Below are the code and all the weights of a small trained network. Each question names an input and a class and asks about switching units off, where a switched-off unit gives its printed mean instead of its output.

import numpy as np


def w(rows, s, z=0):
    codes = np.array(rows[::2]) - 128.0
    scale = np.full(codes.shape[1], s)
    scale[-1] = z or s
    return codes * scale


def norm(h):
    return h / np.sqrt((h * h).mean(-1, keepdims=True) + 1e-5)


def f(y):
    return np.maximum(y, 0)


def log_softmax(a):
    a = a - a.max(-1, keepdims=True)
    return a - np.log(np.exp(a).sum(-1, keepdims=True))


def net(x, mask):
    res = np.array(x, float).reshape(1, 4) / 4 @ E
    u = 0
    for l in range(2):
        y = f(norm(res) @ A[l][:, :-1].T + A[l][:, -1])
        res = res + np.where(mask[u : u + 5], y, B[l][:, -1]) @ B[l][:, :-1]
        u += 5
    return log_softmax(norm(res)[-1] @ U[:, :-1].T + U[:, -1])


A, B = {}, {}
E = w([
[155,105,80,1,137],'x0',
[130,128,127,128,130],'x1',
[105,225,55,133,142],'x2',
[51,57,88,175,111],'x3',
],0.0074)
A[0] = w([
[184,198,254,177,104,164],'0.n0',
[128,252,109,106,140,89],'0.n1',
[93,236,45,125,173,254],'0.n2',
[127,95,38,9,98,125],'0.n3',
[173,85,91,16,123,77],'0.n4',
],0.0087,0.0035)
B[0] = w([
[101,173,82,165,216,200],'0.n0',
[191,4,189,124,158,200],'0.n1',
[162,182,29,155,32,254],'0.n2',
[195,41,75,91,119,245],'0.n3',
[75,227,164,107,135,219],'0.n4',
],0.015,0.0078)
A[1] = w([
[106,190,146,85,108,2],'1.n0',
[74,205,124,137,5,20],'1.n1',
[38,94,83,33,91,129],'1.n2',
[46,129,117,200,76,162],'1.n3',
[180,159,141,60,116,142],'1.n4',
],0.017,0.0029)
B[1] = w([
[210,134,159,56,122,144],'1.n0',
[53,252,242,156,141,183],'1.n1',
[130,208,121,222,209,251],'1.n2',
[143,50,110,54,70,224],'1.n3',
[73,41,194,115,80,253],'1.n4',
],0.015,0.0078)
U = w([
[88,146,101,166,250,206],'0',
[177,42,60,84,99,205],'1',
[201,218,4,164,100,154],'2',
[66,221,118,124,33,26],'3',
[144,137,225,23,180,3],'4',
],0.015,0.0039)

Each question gives the input, the list of numbers given to net, and the class t.
The units are the neurons (one row each of A and B). Each row of codes is followed by its name. A weight is (code - 128) times the scale printed after its matrix; where a second scale follows, it is the last column's (A, B and U).
mask holds one flag per neuron, layer by layer. A switched-off neuron (its flag False) gives its mean, the last column of its row in B, instead of its output. The means were averaged over made-up inputs and are rounded, as every weight is.
A unit's drop is (log p(t) with every unit on - log p(t) with that unit switched off) / (log p(t) with every unit on - log p(t) with every unit switched off).
The circuit of an input: a set's keep is (log p(t) with only the set's units on - log p(t) with every unit switched off) / (log p(t) with every unit on - log p(t) with every unit switched off). Starting from all 10 units, units are removed one at a time, each time the one whose removal leaves the highest keep (on an exact tie, the one counted first), for as long as the keep stays at least 0.8.
circuit, biggest first: the units of the circuit, biggest drop first
top k neurons: the k neurons with the biggest drops, biggest first
k most important neurons of layer l: the k neurons of layer l with the biggest drops, biggest first
input [3,-6,-1,-1], class 4: top 4 neurons	0.n4; 1.n4; 0.n2; 1.n0
input [-7,1,7,1], class 3: 2 most important neurons of layer 0	0.n2; 0.n3
input [8,5,3,-6], class 1: circuit, biggest first	0.n3
input [-3,1,-2,-1], class 0: top 2 neurons	0.n0; 0.n2
input [2,1,0,3], class 0: top 3 neurons	1.n2; 0.n2; 0.n1
input [0,-8,5,5], class 3: top 3 neurons	1.n1; 0.n3; 0.n0
input [2,-7,6,-4], class 1: top 2 neurons	0.n1; 1.n2
input [-6,-1,-1,-8], class 0: top 2 neurons	0.n0; 0.n2
input [4,-6,7,-8], class 1: top 2 neurons	0.n1; 1.n4
input [5,-6,-4,1], class 0: 2 most important neurons of layer 1	1.n2; 1.n3
input [-4,1,0,2], class 1: 2 most important neurons of layer 0	0.n2; 0.n4
input [8,4,5,-8], class 1: 2 most important neurons of layer 1	1.n4; 1.n1
input [-2,3,8,6], class 3: top 2 neurons	1.n1; 0.n3
input [0,-6,7,6], class 3: top 2 neurons	1.n1; 0.n3
input [3,-4,-6,2], class 0: circuit, biggest first	1.n2; 0.n1
input [3,-7,-4,5], class 0: top 2 neurons	1.n2; 0.n2
input [6,-4,-7,-2], class 4: circuit, biggest first	0.n4
input [-6,-3,-1,0], class 0: top 4 neurons	0.n0; 0.n2; 1.n4; 0.n3
input [6,4,4,5], class 2: top 2 neurons	0.n3; 1.n2
input [1,-7,-7,4], class 0: top 2 neurons	0.n2; 0.n1
input [-1,5,8,7], class 3: circuit, biggest first	1.n1
input [-8,2,3,4], class 3: circuit, biggest first	1.n1; 1.n3
input [6,0,1,4], class 2: top 2 neurons	1.n2; 0.n3
input [-6,0,3,8], class 3: 2 most important neurons of layer 0	0.n1; 0.n3
input [-1,-7,6,1], class 3: 3 most important neurons of layer 0	0.n2; 0.n3; 0.n0
input [8,3,-7,-2], class 4: 2 most important neurons of layer 1	1.n4; 1.n2
input [5,-6,8,-8], class 1: circuit, biggest first	0.n1
input [-7,-7,7,6], class 3: circuit, biggest first	1.n1; 1.n3
